Below are the code and all the weights of a small trained network. Each question names an input and a target symbol and asks about switching units off, where a switched-off unit gives its printed mean instead of its output.

import numpy as np


def w(rows, s, z=0):
    codes = np.array(rows[::2]) - 128.0
    scale = np.full(codes.shape[1], s)
    scale[-1] = z or s
    return codes * scale


def f(y):
    return y / 2 * (1 + np.tanh(0.7978845608 * (y + 0.044715 * y**3)))


def softmax(a):
    e = np.exp(a - a.max(-1, keepdims=True))
    return e / e.sum(-1, keepdims=True)


def log_softmax(a):
    a = a - a.max(-1, keepdims=True)
    return a - np.log(np.exp(a).sum(-1, keepdims=True))


def net(x, mask):
    ids = ['αδεηθμξστψω'.index(c) for c in x.split()]
    T = len(ids)
    res = E[ids] + P[:T]
    q, k, v = (res @ M[0].T for M in (Q, K, V))
    z = softmax(np.where(np.tri(T) > 0, q @ k.T / 2**0.5, -1e9)) @ v
    res = res + np.where(mask[0], z, O[0][:, -1]) @ O[0][:, :-1]
    y = f(res @ A[0][:, :-1].T + A[0][:, -1])
    res = res + np.where(mask[1:9], y, B[0][:, -1]) @ B[0][:, :-1]
    return log_softmax(res[-1] @ U[:, :-1].T + U[:, -1])


Q, K, V, O, A, B = {}, {}, {}, {}, {}, {}
E = w([
[106,106,38,161,65,45],'α',
[210,174,152,184,46,91],'δ',
[197,114,107,95,155,251],'ε',
[153,219,232,2,10,158],'η',
[114,210,91,125,105,156],'θ',
[93,224,180,134,167,198],'μ',
[99,139,132,180,89,156],'ξ',
[108,142,74,105,75,61],'σ',
[136,120,52,102,123,122],'τ',
[110,20,59,35,188,133],'ψ',
[19,132,146,183,39,136],'ω',
],0.0091)
P = w([
[224,80,161,166,113,106],'0',
[28,196,19,192,37,153],'1',
[52,207,4,116,61,168],'2',
[43,218,15,69,94,172],'3',
[43,215,13,46,88,171],'4',
[43,237,1,19,118,163],'5',
],0.005)
Q[0] = w([
[217,127,162,126,197,111],'head 1',
[100,201,41,3,58,189],'head 1',
],0.0073)
K[0] = w([
[68,105,50,145,114,81],'head 1',
[253,52,206,206,176,67],'head 1',
],0.0066)
V[0] = w([
[252,174,213,28,203,181],'head 1',
[180,3,65,52,222,32],'head 1',
],0.0076)
O[0] = w([
[140,247,14,116,66,224,13],'head 1',
[2,61,88,120,14,126,2],'head 1',
],0.0088,0.0028)
A[0] = w([
[93,65,149,146,174,119,41],'neuron 1',
[122,159,237,87,47,131,82],'neuron 2',
[97,123,255,157,136,159,92],'neuron 3',
[67,71,39,64,46,125,110],'neuron 4',
[126,214,227,76,173,232,137],'neuron 5',
[138,115,145,6,106,193,92],'neuron 6',
[152,154,61,101,95,218,4],'neuron 7',
[169,108,142,216,83,43,118],'neuron 8',
],0.007,0.0034)
B[0] = w([
[101,68,63,2,138,184,153],'neuron 1',
[126,173,80,36,132,32,150],'neuron 2',
[90,159,194,24,200,116,156],'neuron 3',
[46,158,68,141,98,217,252],'neuron 4',
[116,102,30,158,201,58,238],'neuron 5',
[181,59,135,185,83,70,158],'neuron 6',
[190,58,54,62,44,164,215],'neuron 7',
[110,74,169,154,52,79,195],'neuron 8',
],0.0069,0.0042)
U = w([
[48,65,236,83,110,128,146],'α',
[173,218,188,254,81,82,176],'δ',
[108,146,156,149,80,139,52],'ε',
[205,68,207,171,240,70,83],'η',
[214,220,93,135,121,167,62],'θ',
[128,73,116,231,62,32,72],'μ',
[83,241,99,190,211,123,175],'ξ',
[147,254,132,86,63,77,215],'σ',
[173,138,100,187,160,217,215],'τ',
[55,103,91,78,156,203,92],'ψ',
[173,122,112,106,63,219,3],'ω',
],0.0073,0.006)

Each question gives the input, a string of symbols that net reads in full, and the target symbol t.
The units are the heads (2 rows each of Q, K, V and O) and the neurons (one row each of A and B). Each row of codes is followed by its name. A weight is (code - 128) times the scale printed after its matrix; where a second scale follows, it is the last column's (O, A, B and U).
mask holds one flag per unit, heads first, then neurons. A switched-off unit (its flag False) gives its mean, the last column of its rows in O or B, instead of its output. The means were averaged over made-up inputs and are rounded, as every weight is.
A unit's drop is (log p(t) with every unit on - log p(t) with that unit switched off) / (log p(t) with every unit on - log p(t) with every unit switched off).
The circuit of an input: a set's keep is (log p(t) with only the set's units on - log p(t) with every unit switched off) / (log p(t) with every unit on - log p(t) with every unit switched off). Starting from all 9 units, units are removed one at a time, each time the one whose removal leaves the highest keep (on an exact tie, the one counted first), for as long as the keep stays at least 0.8.
circuit, biggest first: the units of the circuit, biggest drop first
k most important neurons: the k neurons with the biggest drops, biggest first
drop of u: that unit's drop, to one decimal
input ε α μ η ψ θ, target ω: circuit, biggest first	head 1; neuron 7
input ω μ η, target η: 2 most important neurons	neuron 5; neuron 4
input α ω α, target α: circuit, biggest first	head 1; neuron 1
input η σ η, target θ: 2 most important neurons	neuron 7; neuron 5
input α ψ α, target α: circuit, biggest first	head 1; neuron 5
input ω ψ θ, target η: circuit, biggest first	head 1
input α α μ α ξ, target α: circuit, biggest first	head 1; neuron 5
input ψ ψ ψ α ε σ, target ψ: circuit, biggest first	head 1; neuron 4
input ω ψ ω α ω δ, target η: drop of head 1	0.8
input ε α α α α τ, target ω: drop of head 1	1.1
input α α σ θ ω, target α: drop of neuron 4	0.0
